| -0.938 |  0.450 |  0.699 | -0.553 |
| -3.706 |  0.776 | -4.331 | -1.920 |
| -1.844 |  1.191 |  2.067 | -2.386 |
| -2.212 |  0.955 | -2.923 | -1.556 |
|
| -3.706 |  0.776 | -4.331 |
| -1.844 |  1.191 |  2.067 |

|  4.000 |  0.000 | -1.916 |  1.105 |
|  0.644 |  0.915 | -4.118 | -1.583 |
|  0.000 |  2.121 | -4.891 | -2.591 |
|
|  0.644 |  0.915 | -4.118 |
|  0.000 |  2.121 | -4.891 |

|  0.690 | -2.618 | -4.162 |
| -0.466 | -1.193 |  2.333 |
| -3.909 |  2.635 | -1.747 |
| -1.797 |  2.737 |  0.617 |
|
| -0.466 | -1.193 |  2.333 |
| -3.909 |  2.635 | -1.747 |

| -1.281 | -4.333 | -0.163 |  1.059 |
|  3.349 |  0.168 | -3.121 | -0.626 |
|  4.316 |  1.097 | -0.070 | -1.276 |
|  4.304 |  1.022 | -0.307 | -1.317 |
|  3.917 |  0.588 | -2.079 | -1.162 |
|
|  3.349 |  0.168 | -3.121 |
|  4.316 |  1.097 | -0.070 |

| -0.128 | -0.501 | -2.570 |
| -5.052 | -0.802 |  1.443 |
|  1.759 |  0.542 |  2.668 |
|  2.991 |  0.990 |  0.624 |
|  1.613 | -2.986 | -1.947 |
|
| -5.052 | -0.802 |  1.443 |
|  1.759 |  0.542 |  2.668 |

| -1.368 | -1.963 | -1.607 | -1.158 |
| -0.028 |  2.600 |  2.897 | -0.899 |
| -3.329 |  4.733 |  0.998 |  2.576 |
| -1.615 |  1.861 |  2.846 | -2.376 |
| -1.301 |  2.018 |  2.025 |  2.284 |
|
| -0.028 |  2.600 |  2.897 |
| -3.329 |  4.733 |  0.998 |

|  4.079 | -1.459 |  2.337 |  0.990 |
|  4.928 |  5.405 | -3.393 | -1.402 |
|  3.248 | -1.768 |  4.305 |  1.342 |
|  3.966 |  4.300 | -0.599 | -1.031 |
|
|  4.928 |  5.405 | -3.393 |
|  3.248 | -1.768 |  4.305 |
